Below are the code and all the weights of a small trained network. Each question names an input and a target symbol and asks about switching units off, where a switched-off unit gives its printed mean instead of its output.

import numpy as np


def w(rows, s, z=0):
    codes = np.array(rows[::2]) - 128.0
    scale = np.full(codes.shape[1], s)
    scale[-1] = z or s
    return codes * scale


def norm(h):
    return h / np.sqrt((h * h).mean(-1, keepdims=True) + 1e-5)


def f(y):
    return np.maximum(y, 0)


def softmax(a):
    e = np.exp(a - a.max(-1, keepdims=True))
    return e / e.sum(-1, keepdims=True)


def log_softmax(a):
    a = a - a.max(-1, keepdims=True)
    return a - np.log(np.exp(a).sum(-1, keepdims=True))


def net(x, mask):
    ids = ['αβδζηθλμξπστφψω'.index(c) for c in x.split()]
    T = len(ids)
    res = E[ids] + P[:T]
    u = 0
    for l in range(2):
        r = norm(res)
        for j in range(2):
            rows = slice(3 * j, 3 * j + 3)
            q, k, v = (r @ M[l][rows].T for M in (Q, K, V))
            z = softmax(np.where(np.tri(T) > 0, q @ k.T / 3**0.5, -1e9)) @ v
            o = O[l][rows]
            res = res + np.where(mask[u + j], z, o[:, -1]) @ o[:, :-1]
        u += 2
        y = f(norm(res) @ A[l][:, :-1].T + A[l][:, -1])
        res = res + np.where(mask[u : u + 4], y, B[l][:, -1]) @ B[l][:, :-1]
        u += 4
    return log_softmax(norm(res)[-1] @ U[:, :-1].T + U[:, -1])


Q, K, V, O, A, B = {}, {}, {}, {}, {}, {}
E = w([
[79,175,156,104],'α',
[195,156,150,108],'β',
[82,165,137,85],'δ',
[146,250,119,225],'ζ',
[140,128,64,25],'η',
[173,185,44,170],'θ',
[252,240,85,110],'λ',
[223,179,108,223],'μ',
[121,193,172,141],'ξ',
[203,102,100,115],'π',
[164,118,124,170],'σ',
[89,186,117,46],'τ',
[179,98,117,105],'φ',
[39,169,82,161],'ψ',
[189,195,142,46],'ω',
],0.016)
P = w([
[78,65,180,163],'0',
[166,191,103,118],'1',
[157,203,98,126],'2',
[151,208,90,123],'3',
[147,215,85,118],'4',
[141,219,77,116],'5',
[140,227,81,114],'6',
[140,232,72,119],'7',
[138,238,71,116],'8',
[144,243,67,116],'9',
[142,250,68,122],'10',
[137,255,67,114],'11',
],0.0084)
Q[0] = w([
[91,53,254,135],'L0H1',
[182,213,157,129],'L0H1',
[130,68,104,176],'L0H1',
[153,222,73,103],'L0H2',
[118,186,217,86],'L0H2',
[183,204,79,140],'L0H2',
],0.0096)
K[0] = w([
[147,255,59,137],'L0H1',
[171,131,228,157],'L0H1',
[155,126,63,155],'L0H1',
[63,67,213,146],'L0H2',
[135,59,79,152],'L0H2',
[50,97,185,149],'L0H2',
],0.0093)
V[0] = w([
[166,174,182,79],'L0H1',
[84,79,102,121],'L0H1',
[171,113,254,153],'L0H1',
[128,119,201,131],'L0H2',
[94,73,155,165],'L0H2',
[170,148,92,127],'L0H2',
],0.0085)
O[0] = w([
[191,255,195,134,251],'L0H1',
[69,56,92,20,17],'L0H1',
[81,240,182,198,194],'L0H1',
[61,188,99,72,155],'L0H2',
[83,163,175,110,80],'L0H2',
[178,110,69,179,98],'L0H2',
],0.0051,0.002)
A[0] = w([
[8,15,114,127,130],'L0N1',
[201,90,104,47,2],'L0N2',
[165,116,3,96,72],'L0N3',
[57,72,201,78,152],'L0N4',
],0.0047,0.0027)
B[0] = w([
[195,196,110,183,149],'L0N1',
[135,187,160,220,171],'L0N2',
[159,216,154,157,253],'L0N3',
[253,168,161,122,144],'L0N4',
],0.005,0.002)
Q[1] = w([
[176,231,2,118],'L1H1',
[145,240,42,147],'L1H1',
[174,242,139,124],'L1H1',
[95,192,25,100],'L1H2',
[196,123,166,146],'L1H2',
[163,71,175,84],'L1H2',
],0.0091)
K[1] = w([
[97,3,167,137],'L1H1',
[123,69,167,133],'L1H1',
[90,68,236,191],'L1H1',
[109,56,170,126],'L1H2',
[174,141,135,126],'L1H2',
[132,172,43,193],'L1H2',
],0.011)
V[1] = w([
[195,155,88,22],'L1H1',
[208,99,253,141],'L1H1',
[149,232,176,102],'L1H1',
[94,65,72,90],'L1H2',
[224,218,31,153],'L1H2',
[134,14,162,166],'L1H2',
],0.0074)
O[1] = w([
[218,203,134,42,110],'L1H1',
[147,55,55,59,150],'L1H1',
[114,42,174,12,179],'L1H1',
[138,212,138,122,61],'L1H2',
[150,1,193,139,255],'L1H2',
[189,241,41,125,22],'L1H2',
],0.0058,0.0067)
A[1] = w([
[135,98,20,142,217],'L1N1',
[87,159,196,103,2],'L1N2',
[91,254,86,82,96],'L1N3',
[78,35,109,97,92],'L1N4',
],0.0096,0.0036)
B[1] = w([
[182,25,5,169,220],'L1N1',
[183,113,53,155,176],'L1N2',
[53,255,75,80,253],'L1N3',
[14,30,154,111,200],'L1N4',
],0.0066,0.0043)
U = w([
[48,153,201,111,220],'α',
[181,105,208,99,109],'β',
[70,151,157,91,138],'δ',
[95,204,105,244,133],'ζ',
[128,79,8,22,106],'η',
[145,140,12,179,111],'θ',
[243,205,88,94,103],'λ',
[192,119,103,228,111],'μ',
[103,177,248,137,154],'ξ',
[187,58,129,126,134],'π',
[131,51,122,190,216],'σ',
[91,156,137,63,49],'τ',
[138,44,151,161,243],'φ',
[6,107,31,200,72],'ψ',
[179,162,182,34,2],'ω',
],0.013,0.0036)

Each question gives the input, a string of symbols that net reads in full, and the target symbol t.
The units are the heads (3 rows each of Q, K, V and O) and the neurons (one row each of A and B). Each row of codes is followed by its name. A weight is (code - 128) times the scale printed after its matrix; where a second scale follows, it is the last column's (O, A, B and U).
mask holds one flag per unit, layer by layer, with each layer's heads first. A switched-off unit (its flag False) gives its mean, the last column of its rows in O or B, instead of its output. The means were averaged over made-up inputs and are rounded, as every weight is.
A unit's drop is (log p(t) with every unit on - log p(t) with that unit switched off) / (log p(t) with every unit on - log p(t) with every unit switched off).
The circuit of an input: a set's keep is (log p(t) with only the set's units on - log p(t) with every unit switched off) / (log p(t) with every unit on - log p(t) with every unit switched off). Starting from all 12 units, units are removed one at a time, each time the one whose removal leaves the highest keep (on an exact tie, the one counted first), for as long as the keep stays at least 0.8.
units of the circuit, in order: the units of the circuit, biggest drop first
unit that matters most: the unit with the biggest drop
top k neurons: the k neurons with the biggest drops, biggest first
heads that matter: for each layer, one digit per head in row order, 1 if its drop is at least 0.15 and else 0, layers parted by /
input η σ η η ψ π, target λ: unit that matters most => L0H1
input φ η η η ξ ω μ η σ η λ, target η: units of the circuit, in order => L1H1, L0N1, L0H2
input η φ δ η θ β π α, target λ: heads that matter => 10 / 00
input β ζ π φ π ζ ξ β η η α, target ξ: units of the circuit, in order => L0H1, L1H2
input ω ψ ξ τ θ ξ α η α π β, target β: units of the circuit, in order => L1H2, L1H1, L0H1
input φ ζ η ξ θ π α ψ, target η: heads that matter => 00 / 10
input η δ δ, target λ: heads that matter => 10 / 10
input η ψ α φ, target λ: heads that matter => 10 / 10
input ζ σ τ σ λ ζ ψ λ φ σ, target φ: heads that matter => 00 / 01
input σ λ ζ θ, target ψ: heads that matter => 11 / 10
input θ ζ ζ, target μ: units of the circuit, in order => L0H2, L1H2
input ψ ξ η δ τ ω ψ δ, target ζ: units of the circuit, in order => L0H1, L1H1
input σ ψ τ, target ψ: heads that matter => 10 / 10
input ψ ψ ω σ τ ξ π λ, target ζ: units of the circuit, in order => L1H1
input ζ ξ ω η ξ π, target φ: heads that matter => 00 / 11
input ψ η θ η η θ η σ, target ζ: units of the circuit, in order => L1H1, L0H1, L1H2
input ψ β α, target ζ: units of the circuit, in order => L0H1, L1H1
input σ ξ ψ η π η β α λ ω ξ ζ, target ψ: heads that matter => 00 / 10
input φ θ η λ, target η: heads that matter => 11 / 10
input η α α ζ ξ ω σ η π φ, target λ: top 2 neurons => L1N4, L0N3
input ψ ξ σ α ζ π σ μ η η θ, target ζ: unit that matters most => L1H1
input φ α ζ π ζ ξ η η σ, target η: units of the circuit, in order => L1H1, L0H2
input η ψ σ ζ τ, target λ: units of the circuit, in order => L0H1, L1H1, L1H2
input η σ θ η η σ η η α, target λ: units of the circuit, in order => L0H1, L1H1
input β θ ψ λ τ π ψ φ ξ δ, target ξ: heads that matter => 10 / 01
input θ α φ η ζ λ θ, target μ: heads that matter => 10 / 11
input η η ξ ω ξ η θ, target λ: heads that matter => 10 / 11
input η η η η ξ η η φ ψ ξ μ, target λ: heads that matter => 10 / 10
input ψ ξ ξ μ ζ ψ π σ σ, target ζ: units of the circuit, in order => L1H1
